Each row is followed by its class.
[-44 -88  -5 -23 -33  -5 -21 -15  -8 -39 -79   8  -8  30 -40   0  18  43
 -52  18  39  -3  29 -12  23   0 -15  14 -27  -3 -60 -16 -63 -16  20  29
  -5 -20]	<111>
[-42   7  64  23  36  -9   3   3 -14  30  46 -42  20   7  25   5  -7 -23
 -15  -3  32  25 -41 -38 -33 -27 -28 -20 -10  -2 -21  13  -1 -22 -14 -50
  28  50]	<27>
[ 14   7   5 -54 -17 -30  46  -7 -21 -99 -52  13 -16 -38 -24  -9   8 -27
 -43  28  26 -46 -35  18   2  17 -12  -7  22   3   3 -21  -9  25  25  -3
 -39 -37]	<144>
[ 15  33  33   3 -32 -17 -38 -78 -21 -45 -18  -6  -3   6   6  13 -10  16
 -18  -8   7 -58  -7 -20  28 -59 -15  28  -6  14  20  14 -10 -17 -13  10
  68 -53]	<111>
[ 29  56  16   5 -25 -48 -40 -65   0 -33 -30 -14  16  12  16  16 -26  11
 -26  -8   8 -75  47  27  19  -5  10  26 -44  19   8  -6   5   2 -21  -7
  19 -53]	<64>
[-18  49  -9   3  -2 -35  27 -79 -36  -3  55 -21 -21  -8  17  42 -35 -45
 -53 -19  42  49  -5 -40  61  25   4  24   8 -32 -20 -24 -14   4   5  -9
  40 -14]	<195>
[-44 -59 -53 -26  -6 -25  -4  -6  11 -28 -47 -24 -12  15 -21  15  17  29
 -29 -22  32 -11   1  17  14  18 -10   1   0  29 -80 -22 -25 -24  36  14
 -51 -12]	<38>
[ 21  32  22  13 -37 -43 -12 -54 -32 -53 -37   9  -8   9 -33  21   6  13
 -21  22  30 -57  23  11  38  -7  18  12 -25  26  34   9  -6   2 -23  -7
  29 -52]	<111>
[ 19  27  20 -14 -27 -55 -28 -37 -21 -18 -34 -10  16 -24   7  23 -10  28
 -14   3  23 -88  34  37  -1 -13 -11  47 -17  31  53   2   3  23   7 -40
  21 -56]	<204>
[  4  20  -6  11 -40 -23 -38 -43 -23 -40 -24   5 -15   1 -23  37  -5  32
 -27  33  11 -57  29   0   7 -34  -6  50 -32  29  44   0 -13  13 -11  28
  52 -32]	<111>
[-32  52  -9  -3  25 -30  23 -43 -20 -14  47 -42 -31 -15   1  52 -39 -40
 -42   6  52  32 -31 -28  14  44   5  14  -4 -36 -23 -18 -13 -16  31 -50
   2  -6]	<195>
[-23 -81 -31 -40   3   3 -30  10  20 -34 -64 -23 -23  17 -32  18  12   8
 -48  25  29   3  14   2  -5   3  -5  65  -9  27 -73 -25 -32 -28  33  -5
 -47  -6]	<30>
[ 17  35  31  -2 -12 -34 -15 -24  -2 -53 -15 -18  -5  10  -3  36 -35  54
 -22   0  12 -70  42  20  39 -24  12  34 -30  37   8  14  -3 -10 -21 -29
  43 -65]	<26>
[  10   31   36  -25  -11  -42   38    2   -8 -108  -40  -11  -35   -9
  -16  -16   -2  -46  -14   48   45  -36  -27   36  -17   40   10   -5
  -24   14   -9  -20  -11  -30   13   18  -28  -35]	<60>
[ -5 -12   7  38  43   3  -9 -13 -14 -17   2 -17  -4 -10  30  -1  -1 -55
 -33  18  50  34 -29 -60 -36 -22 -33  14 -10  -6  -1  13   9   2 -17 -62
  18  20]	<144>
[  1 -19  76  51  38  -9  -1  23   0  28  20 -18   6  10  45  -3 -16 -49
   2  33  38  24  -5  -7 -38   7  -3  -9 -10  11  -9  16  36   1 -15 -67
   1  35]	<27>
[-17  10  23  28  40 -18  34   3 -11  12  19 -22  23 -13   5 -15  10 -33
   0  39  31  51 -11 -30 -53  -5 -19 -13 -41 -22   9   1   8   7 -23 -36
  19  38]	<144>
[ 10  36  -5  13 -50 -15 -43 -65  -6 -38 -50  12  12   6   1  22  -6  35
   2   2   6 -81  19  10  26 -20 -10  13 -12  45  10  -6  23  11  -5  38
  39 -38]	<34>
[ 18  19  51 -20   1 -28  45  -7 -17 -91 -29  20   3  -3 -30   6   6 -15
 -31  49  25 -50 -55  22 -12  12   5 -34  19 -16 -56 -22 -25 -31  44 -21
 -47 -44]	<195>
[-20  32  10  21  59  36   8   4  -8   2  30 -48   0  -7  24   2   7 -57
 -36  14  28   2 -43 -38 -30  14 -38  -6  11  11 -16  16 -13 -19  -6 -84
 -24  37]	<30>
[ -3  28   7 -18 -25 -34 -17 -23  -9 -60 -25 -18 -11  -4  27  12   3   8
 -16  24  17 -66   2  30  -8 -20 -24  51 -35  37  38  15   9  -5  -8 -18
  25 -36]	<60>
[-43 -91  -2   0  10   2 -29  -3  20 -14 -40  -4 -11  41 -16   3 -11  51
 -33  13  19 -21  21 -21   0 -13 -18  30  18  12 -91  28 -41 -18  26  -7
  -4 -15]	<27>
[ -2  10  41  58  47 -16  -1   1  -6  14  36  -8  15  11  25  21 -10 -53
 -31  -8  28  38 -45 -45 -17   3 -11 -22  -8 -22 -26  21   7 -22 -13 -87
  24  31]	<195>
[ 14  61  -5   9 -20 -30 -57 -35 -12 -44 -27 -28  17 -24   9  38 -21  -4
 -33  -8  24 -71  -7  21   5 -15  -8  12 -15  45  11  -1   3  13  -7 -16
   2 -39]	<26>
[-28 -14  26  53  15  -7 -10 -19  -4  32  -7   3  22   1  18  35  -9 -54
 -33  22  33  14 -27 -39 -45  -9 -43  18 -21  14 -30   5  14   2 -23 -42
  47  51]	<34>
[ 21  59  71  -1 -10 -19  -4 -59 -19 -25 -18 -26  22   6  12  19   2  15
 -24  21  23 -76  25  19  49 -22  16   6 -17  38  26  -3 -18 -22 -17 -15
  20 -61]	<30>
[ 10  22  35 -27 -35 -58 -13 -42 -10 -29 -24  -8   4  -5  -8  23   5  23
 -19  -8  13 -77  32  24  33 -13  -8  58 -43  26  30   2 -11  38  10 -29
  57 -24]	<204>
[  18   31   40  -40  -24  -30   30  -30  -14 -114  -47   18   -4    1
  -46  -32   10  -25  -25   57   13  -53  -44   26   -4    0   -2  -18
  -16  -13  -22  -12  -19  -27   26   34  -34  -34]	<64>
[ -4  14 -23   6 -26   0  -4 -39 -32   2  22 -13 -52  -7   2  30 -32 -63
 -31  21  50  46  -6 -33  29  41  -2  46   2 -12   3 -39 -11  -6  11  24
   9   2]	<111>
[-31 -77 -51 -31 -16 -19  -1  20  19 -52 -27 -27 -47  23  -3   0  -1  15
 -31 -17  26  25   9 -18  -8  19 -16  47  -4  18 -99 -18 -49 -25  14  17
  15  14]	<60>
[-40 -82 -33 -26   4  -2  15  -1  18 -54 -48  -5 -38  51 -17  -5  23  20
 -27   9  26   2  30  -7  10   7 -12  62 -34  21 -92   7 -40 -32  16   3
 -13   1]	<60>
[-44 -89 -51 -18 -12 -22 -31  -7  12 -49 -52   3 -41  37 -48   7   9  11
 -34  -2  19   8  22   8  28   8 -21  38 -36  17 -87   7 -26 -19  19  19
 -15   3]	<111>
[-20 -85 -66 -52 -15 -55 -28   4  11 -39 -54 -13 -18  18 -44  -7  27  16
 -25 -14  40  12  36   9 -18  10 -16  71 -35  12 -89 -32 -35   5  46 -13
 -25  11]	<204>
[ 26  18  46  -8   1 -22  23   6 -29 -90 -40  13  -4 -21 -27 -10  -4 -47
 -21  72  31 -36 -61  26 -13   7  -7  -9  -2  13 -21 -11   3  -8  34  -8
 -37 -27]	<26>
[-40 -80 -50 -19   2 -24 -36   0   8 -22 -57 -17 -18  20 -38   7 -12  29
 -53  -9  28 -15   6 -19  -7   3 -19  32  17  31 -77   4 -41 -16  39  20
 -25 -14]	<27>
[-36 -87 -35  14  -5  -7 -29 -11 -10 -20 -48  13 -14  42 -49   3  24  17
 -41  11  15   0  -2 -28  20 -10 -30  30 -22  17 -96  16 -52 -18  22   7
   8  12]	<111>
[-42 -28 -72 -24 -27 -13 -12 -29  20 -35 -39  -9 -19  31 -33  28  12  45
 -47 -26  33 -22  10 -26  12   3 -20  30   1   9 -28 -14 -43 -21   4  18
  -8 -21]	<38>
[ -4   8  35  28  31 -16  15 -15   3   9  38 -11  11  -5   9   2   9 -51
  -1  15  27  27 -22 -36 -57 -10 -24  15 -18 -22 -10  20 -12  10  -5 -59
  33  65]	<204>
[  3  12  38  13 -38   1 -30 -45 -14 -43 -46   3   0   6  14  18  -7  -2
 -37  31   8 -83  34  32  26 -37  -9  37 -37  43  20  -3   3  21 -21  28
  19 -35]	<64>
[-35   2 -56 -14 -24 -34   2 -57 -10   5  10  17 -28 -12 -30  61 -37 -32
 -43   5  20  33  -7 -27  30  50  -7  63  20 -19 -65 -21  -8  19  18  12
  24  14]	<34>
[-25 -50 -48  -1  11 -43 -11  13  15 -17 -29 -40  -2  18  -4  -2 -12  47
 -33 -25  24   4  12 -10  -7  35 -24   8  -9  15 -88 -21 -22 -24  27 -11
  -5 -13]	<38>
[ -2  41  46  11 -18 -26 -38 -61  -7 -43 -16  -8  -1  24 -12  29 -18  32
 -24  20  10 -98  13   3  30 -45  -2  40 -22  43   4  16 -10   1   2  27
  50 -47]	<27>
[-23 -11  26  56  -1   4   6 -22 -31   7  18  -9  -8   7  16   2   1 -53
 -15  33  56  41 -35 -43 -24   3 -36 -14 -18 -14  10   5   6 -21 -33 -39
  25  42]	<111>
[ 18  43  45 -19  -8 -30 -23 -43 -18 -37 -27 -18  12  -9   2  22  -9  14
 -49   2  12 -61  18   5  35 -20   5  30  -9  25  29  -8 -14   3 -12 -20
  36 -54]	<30>
[-25 -67 -44   1  -6 -33 -14 -14   1 -56 -52  12 -11  55  -8  -5  19  10
 -71 -30  48  -8  44  -8  41  -1 -30  -7 -35  17 -77 -20 -47 -16  12   8
  -8 -19]	<195>
[ 15  32   9 -46 -33 -19   8 -18  -7 -92 -62  31 -13  -8 -37   0  18 -42
 -39  31  36 -40 -39   0  17  33  -1  -8   6   8  -7 -20 -19   2  41  20
 -27 -23]	<34>
[ 16  12  47 -19  -5 -11  33 -20 -18 -74 -54  16 -12  -6 -35 -19 -14 -50
 -32  56  20 -38 -61   3 -13  12  -5  -2  -2 -10   8  -2  -3 -41  27  13
 -36 -29]	<64>
[-10  12  15  55  42 -11  18  -2   0  34  32 -25   4  11  26  -1  -1 -58
  -8  18  36  44 -29 -39 -40   5 -28  13 -23  -3  22  15  29 -13 -27 -63
  32  31]	<38>
[ -8  37  -3 -26  13  -6  35 -65 -31  -2  35 -35 -31 -28  32  27 -35 -34
 -24   5  66  59  16 -49  27  29  21  40  13 -48  -2 -42  -8  11   4 -39
   5 -28]	<144>
[-15  22 -30 -31  12 -28  41 -38 -23   2  30 -31 -32 -29   5  33 -27 -34
 -26  17  52  67  29 -27  10  32  20  50 -12 -28   6 -42  -4  20  10  -6
  -3  -3]	<144>
[-17  -6  39  40  13 -11  24  -1  -2  -5  25  20  -9  31  28  30  -1 -62
 -56 -10  43  24  -9 -30  18  11 -23 -17 -31 -18  -7  -3  -5   0 -30 -53
  30  43]	<195>
[ -7  -6  21  37  26  -2  21 -17  -6  18   5 -22   8  -4  18   6 -11 -66
  -8  30  36  25 -32 -25 -54 -23 -28  25 -10   8 -10  13  20  -5 -33 -69
  20  23]	<26>
[ 15  30  23 -42 -21   0  44  -1 -17 -85 -52  21 -25 -10 -70 -18  23 -25
 -30  37   3 -53 -40   1   2  27   4  -5   7  -5   7 -10 -40  15  30  18
 -15 -21]	<111>
[-16   8  43  35  54  11  12  24 -23 -23  29   1  -3  -6  39  17   6 -55
 -58  22  26   5 -21 -20  -8  -8 -31 -10 -14  -1  -6  17  -3  21   7 -76
   8  27]	<195>
[ 15  15  41  -5 -29 -16 -18 -65 -18 -62 -35  11 -10  12  57  34 -17  45
 -25   6  13 -94  20   5  38 -34  -7  43 -21  29  26   9  -4 -11  12  16
  43 -47]	<60>
[  6  65  21  15 -26 -34 -51 -68 -21 -49  -6   2   1  -5 -19  30  -5   4
 -10  13  24 -85 -16  10  32 -20 -16  27 -25  19  48  33   0  -8   8  -7
  22 -36]	<204>
[ 14  43  25  31 -28 -49 -45 -39 -15 -29 -25 -20  28   6  -3  19 -31  38
 -20   4  18 -57  34  17  30 -37  -5  16 -44  41  23  10   2 -14 -42   8
  60 -66]	<26>
[-15  13  29  56  20  -7   3 -22   4  -6  17 -16   9  16  20  24   0 -53
 -39 -16  41  24 -21 -36  -4  14  -8 -30 -12 -10 -34   7  -2  -5 -31 -62
  15  31]	<195>
[  7  43  -6 -12  -9  -7 -21 -52 -10 -39 -14 -18   7 -15  22  17  -3  11
 -21 -23  12 -54  12  -2  25 -42 -11   9   6  25  25   9  -4   1 -19   2
   7 -52]	<144>
[ 17  48  49  45 -32 -16 -47 -41 -31 -51 -19 -10 -11  22 -23  22  -4  19
 -23  15  16 -70  14 -11  52 -27   0  37 -44  44  28  17   2  -6 -43 -12
  74 -50]	<111>
[ -9  -6  45  28  19 -14  32 -22   5  15  12  -7  12  18  47  -6   9 -59
  -1   8  31  30 -33 -30 -31   7 -17  -3 -15 -17 -24  24  -9 -25 -26 -50
  26  40]	<60>
[  9  42  18  -7 -27 -33 -21 -37   0 -59 -34 -19  -9  10  24   7   6  27
  -2  42  21 -78  17  23   2   0  -6  50 -47  26  36  17  -3   5   9 -21
  35 -45]	<60>
[  4  80  13  -2   7   4 -28 -41 -16 -45 -21 -29   1  -8 -19  17   0  26
 -29  26   2 -86  32  11  17  -9   3  47 -25  32  37   0  -2  29 -13 -27
  23 -51]	<30>
[ 33  17  40   0 -32 -32 -37 -39  -6 -24 -37   8   5  15  33  19 -23  33
 -13  -1  22 -87  40  20  24 -19  13  14   0  39  46  -3  16   9   1  12
  12 -56]	<27>
[ -2  39  39 -45  -6 -10  -1 -33 -11 -79 -47  -7  -7 -23 -25 -11 -20 -47
 -28  16  20 -44 -64  18 -23   4  -1 -12   0 -26 -28 -30 -10 -34  31  16
 -53 -38]	<64>
[-35 -38 -44 -25  -4  -6 -20   6   9 -46 -41 -26 -10  38 -16  -4  21  43
 -43 -14  22 -11   4 -36  -9  -6 -27  42 -37  21 -66  -4 -66 -44  23  24
   4   5]	<60>
[-38 -67 -30  -4 -15 -28  -6 -13  22 -90 -33  -7 -37  39 -16  14  20  -8
 -48  -8  48  -6  -1   4  22 -19 -25 -12 -18  27 -79   2 -33 -31   6   5
  -5   0]	<195>
[  4  39  41  20 -21 -41 -24 -48 -17 -28 -22 -15   7   4 -22  34 -25  39
 -30  -6  20 -77   9 -12  18 -26  16   9   2  40  28  14  -5   6 -24   5
  51 -42]	<27>
[-25 -52 -18 -44  11   3 -16  -1   8 -42 -47 -31 -13  13 -26   6  21  20
 -48  -4  27  -6   2 -14  13  16   1  27   9  11 -99 -24 -52 -15  38 -30
 -34  -5]	<30>
[  8  30  11  24 -32 -44 -10 -88  -9 -61 -23  10   6  44  14  23  -4  43
 -22  -3  14 -76  26 -10  34 -31 -11  34 -41  29  -1  25 -14 -37 -33  25
  55 -39]	<60>
[-18  34 -56  -9   0 -24   5 -44 -17  10  30 -14 -37 -11  -2  56 -30 -44
 -57  11  39  46  35 -43  40  52   2  74 -15   9 -21 -27 -19  34  29  14
  36  21]	<34>
[  2  42  32 -34   4 -27  32 -11 -10 -97 -25 -21 -11 -14 -34  -5   5 -29
 -41  58  34 -63 -36  19 -30  16  -2  -5  20  26 -24   0 -26  -5  36  -1
 -57 -30]	<27>
[  2  10  35 -23 -32 -25  33  -8 -23 -84 -49  14 -33   2 -75 -19   4 -24
  -7  46  12 -47 -38  29   1  29  -1   7 -17  -7 -46 -36 -10   0  15  16
   1 -33]	<111>
[-31  34  46  54  39  -8  36 -30   1  -6  35 -50  11  16  -6  25  12 -54
 -23   1  42  16 -52 -39 -20 -10  -9 -32 -11   5 -51  26 -12 -39 -36 -85
  21  28]	<195>
[-31 -45 -22 -10  12   5 -23  14   8 -66 -35  -7 -16  28   0   4  16   7
 -67  -8  31 -11   9  -6  32  15 -22  -5 -11   6 -89  -5 -48  -7  44 -17
 -35 -11]	<195>
[ 10  20  10 -15 -38 -54 -64 -49 -12 -47 -28  12   3  10  -7  21   9  14
 -19 -28  30 -61  31  22  43 -36  -7  37 -48  24  33   1  -4   3  -1  10
  24 -30]	<204>
[-37   9 -13  57   6   2  15 -29 -16  -3  22 -42 -15   2 -31   0  20 -75
 -18  48  43  47 -36 -42 -38   3 -34  14 -20  19  -5  31  -4 -14 -48 -33
  24  45]	<111>
[-20  40 -34 -13 -16 -45  62 -64 -20  10  49 -35 -41 -14   3  51 -49 -17
 -27 -10  30  28  -3 -24  38  66   5  54   9 -16 -21 -51   6  18  16   8
  40   3]	<38>
